Below is a small trained network, with its code and all its weights. Each question gives an input and a target symbol and asks what happens when units are switched off, that is, made to give their printed mean instead of their output.

import numpy as np


def w(rows, s, z=0):
    codes = np.array(rows[::2]) - 128.0
    scale = np.full(codes.shape[1], s)
    scale[-1] = z or s
    return codes * scale


def softmax(a):
    e = np.exp(a - a.max(-1, keepdims=True))
    return e / e.sum(-1, keepdims=True)


def log_softmax(a):
    a = a - a.max(-1, keepdims=True)
    return a - np.log(np.exp(a).sum(-1, keepdims=True))


def net(x, mask):
    ids = ['αδεηλμπω'.index(c) for c in x.split()]
    T = len(ids)
    res = E[ids] + P[:T]
    u = 0
    for l in range(2):
        r = res
        for j in range(3):
            rows = slice(3 * j, 3 * j + 3)
            q, k, v = (r @ M[l][rows].T for M in (Q, K, V))
            z = softmax(np.where(np.tri(T) > 0, q @ k.T / 3**0.5, -1e9)) @ v
            o = O[l][rows]
            res = res + np.where(mask[u + j], z, o[:, -1]) @ o[:, :-1]
        u += 3
    return log_softmax(res[-1] @ U[:, :-1].T + U[:, -1])


Q, K, V, O = {}, {}, {}, {}
E = w([
[42,140,193,85,103,172,155],'α',
[91,122,78,135,104,104,254],'δ',
[25,161,121,24,159,190,51],'ε',
[172,84,141,168,105,114,158],'η',
[126,110,87,108,84,134,122],'λ',
[163,149,241,86,117,164,209],'μ',
[193,76,112,69,92,138,147],'π',
[67,126,201,127,43,108,110],'ω',
],0.02)
P = w([
[170,2,155,161,147,237,88],'0',
[134,143,162,84,91,137,123],'1',
[135,130,148,56,97,126,123],'2',
[84,157,153,67,126,130,113],'3',
[189,90,176,111,99,91,168],'4',
[87,146,159,100,139,92,127],'5',
[127,97,154,91,129,100,137],'6',
[87,152,125,76,117,114,118],'7',
[110,119,135,57,117,123,124],'8',
[67,142,122,32,145,96,105],'9',
],0.0086)
Q[0] = w([
[116,3,10,31,77,102,108],'L0H0',
[159,122,119,152,192,74,81],'L0H0',
[145,227,111,82,72,84,182],'L0H0',
[83,206,138,213,219,68,52],'L0H1',
[148,139,229,141,111,107,172],'L0H1',
[144,157,104,176,201,158,115],'L0H1',
[89,179,57,65,232,128,111],'L0H2',
[76,177,79,116,233,183,156],'L0H2',
[253,87,74,165,176,121,50],'L0H2',
],0.0067)
K[0] = w([
[174,12,2,170,141,149,119],'L0H0',
[178,186,132,59,214,107,195],'L0H0',
[157,147,159,51,70,226,101],'L0H0',
[111,172,187,85,61,30,125],'L0H1',
[58,107,198,128,120,161,101],'L0H1',
[115,112,120,126,36,66,110],'L0H1',
[98,199,74,81,191,207,111],'L0H2',
[38,166,157,102,230,222,156],'L0H2',
[124,160,130,69,88,163,105],'L0H2',
],0.0072)
V[0] = w([
[109,203,220,206,117,76,33],'L0H0',
[59,226,133,109,45,103,95],'L0H0',
[91,124,196,57,122,71,202],'L0H0',
[177,131,169,81,24,208,123],'L0H1',
[212,91,67,66,174,120,148],'L0H1',
[183,45,191,146,26,138,164],'L0H1',
[173,81,115,77,81,79,63],'L0H2',
[165,67,247,125,95,110,150],'L0H2',
[190,41,254,101,152,198,220],'L0H2',
],0.0074)
O[0] = w([
[121,188,222,27,155,22,108,32],'L0H0',
[85,165,96,209,173,130,57,76],'L0H0',
[170,172,46,92,162,182,114,166],'L0H0',
[161,66,44,146,96,127,60,232],'L0H1',
[254,96,128,196,146,94,167,160],'L0H1',
[91,49,115,89,71,104,192,249],'L0H1',
[132,132,67,95,58,141,123,178],'L0H2',
[105,118,181,21,122,195,54,209],'L0H2',
[69,142,145,86,179,158,96,249],'L0H2',
],0.0061,0.011)
Q[1] = w([
[116,152,204,119,167,185,205],'L1H0',
[145,131,89,120,85,69,90],'L1H0',
[124,188,202,98,190,63,147],'L1H0',
[154,163,155,193,116,66,105],'L1H1',
[134,199,195,169,254,64,208],'L1H1',
[153,33,61,143,230,145,88],'L1H1',
[99,159,232,107,124,176,204],'L1H2',
[140,86,109,82,218,144,171],'L1H2',
[49,158,240,116,231,52,198],'L1H2',
],0.0081)
K[1] = w([
[92,193,136,47,196,115,196],'L1H0',
[199,18,92,185,144,63,76],'L1H0',
[225,194,151,69,128,60,145],'L1H0',
[107,192,167,97,111,97,163],'L1H1',
[188,153,98,99,177,72,137],'L1H1',
[63,19,144,67,254,174,187],'L1H1',
[98,195,95,120,143,100,137],'L1H2',
[141,107,161,146,211,148,171],'L1H2',
[147,191,123,113,75,66,124],'L1H2',
],0.0073)
V[1] = w([
[30,188,201,58,197,250,216],'L1H0',
[60,96,56,239,75,121,129],'L1H0',
[141,52,177,103,134,170,138],'L1H0',
[115,137,116,51,208,202,58],'L1H1',
[103,104,225,48,70,92,140],'L1H1',
[190,71,57,176,177,224,190],'L1H1',
[165,144,177,174,154,136,223],'L1H2',
[82,168,58,63,109,159,60],'L1H2',
[1,148,181,70,138,94,148],'L1H2',
],0.0066)
O[1] = w([
[118,184,13,20,77,84,174,164],'L1H0',
[76,88,211,64,124,164,166,135],'L1H0',
[163,154,162,121,157,75,133,250],'L1H0',
[153,100,118,255,81,184,129,182],'L1H1',
[224,186,170,109,116,69,113,204],'L1H1',
[163,111,65,174,30,66,53,235],'L1H1',
[60,213,131,175,79,123,104,74],'L1H2',
[78,46,132,162,151,163,169,166],'L1H2',
[146,139,129,134,44,130,138,105],'L1H2',
],0.0073,0.016)
U = w([
[103,61,128,171,69,68,255,116],'α',
[62,87,121,84,73,117,87,117],'δ',
[113,78,95,145,146,176,120,189],'ε',
[212,166,139,108,113,68,101,217],'η',
[57,20,211,74,124,110,105,183],'λ',
[179,157,166,198,42,158,109,71],'μ',
[178,77,93,153,176,85,35,4],'π',
[179,88,129,108,202,120,171,188],'ω',
],0.0069,0.0025)

Each question gives the input, a string of symbols that net reads in full, and the target symbol t.
The units are the heads (3 rows each of Q, K, V and O). Each row of codes is followed by its name. A weight is (code - 128) times the scale printed after its matrix; where a second scale follows, it is the last column's (O and U).
mask holds one flag per head, layer by layer. A switched-off head (its flag False) gives its mean, the last column of its rows in O, instead of its output. The means were averaged over made-up inputs and are rounded, as every weight is.
A unit's drop is (log p(t) with every unit on - log p(t) with that unit switched off) / (log p(t) with every unit on - log p(t) with every unit switched off).
The circuit of an input: a set's keep is (log p(t) with only the set's units on - log p(t) with every unit switched off) / (log p(t) with every unit on - log p(t) with every unit switched off). Starting from all 6 units, units are removed one at a time, each time the one whose removal leaves the highest keep (on an exact tie, the one counted first), for as long as the keep stays at least 0.8.
units of the circuit, in order: the units of the circuit, biggest drop first
most important unit: the unit with the biggest drop
heads that matter: for each layer, one digit per head in row order, 1 if its drop is at least 0.15 and else 0, layers parted by /
input ε η π λ, target ε: heads that matter	010 / 010
input π α α, target δ: units of the circuit, in order	(L1H0 L0H0 L1H1)
input λ μ η π η ω λ η, target λ: units of the circuit, in order	(L1H0 L0H2 L1H1)
input ω μ π λ, target ω: units of the circuit, in order	(L1H1 L0H0 L0H1)
input ε π η η π λ ε, target ε: units of the circuit, in order	(L1H1)
input μ λ π η π λ ω ε, target μ: units of the circuit, in order	(L0H2 L1H1)
input ω α π π μ δ π π, target ω: units of the circuit, in order	(L1H1 L0H1 L0H0)
input α λ π π ω η λ π, target α: units of the circuit, in order	(L1H2 L0H1 L1H1 L1H0)
input π λ π λ λ, target π: units of the circuit, in order	(L0H1 L1H2 L1H0)
input λ μ δ ω η η λ, target λ: units of the circuit, in order	(L1H0 L0H2 L0H0)
input α π δ λ π π ω μ λ, target α: units of the circuit, in order	(L1H2 L0H1 L1H1 L1H0)
input η α μ π π λ η, target η: units of the circuit, in order	(L0H0 L1H1 L1H2)
input δ π ε μ π η, target δ: heads that matter	101 / 110
input δ η π, target δ: most important unit	L1H1
input π η η ω π λ η μ, target η: heads that matter	100 / 100
input λ λ δ π μ, target η: heads that matter	101 / 101
input δ α λ δ η ω, target λ: heads that matter	100 / 010
input λ π η π ε, target λ: heads that matter	100 / 110
input ω η ω η, target ω: heads that matter	100 / 010
input α η π η δ α ε, target α: most important unit	L0H2
input λ π ε α π, target λ: heads that matter	001 / 100
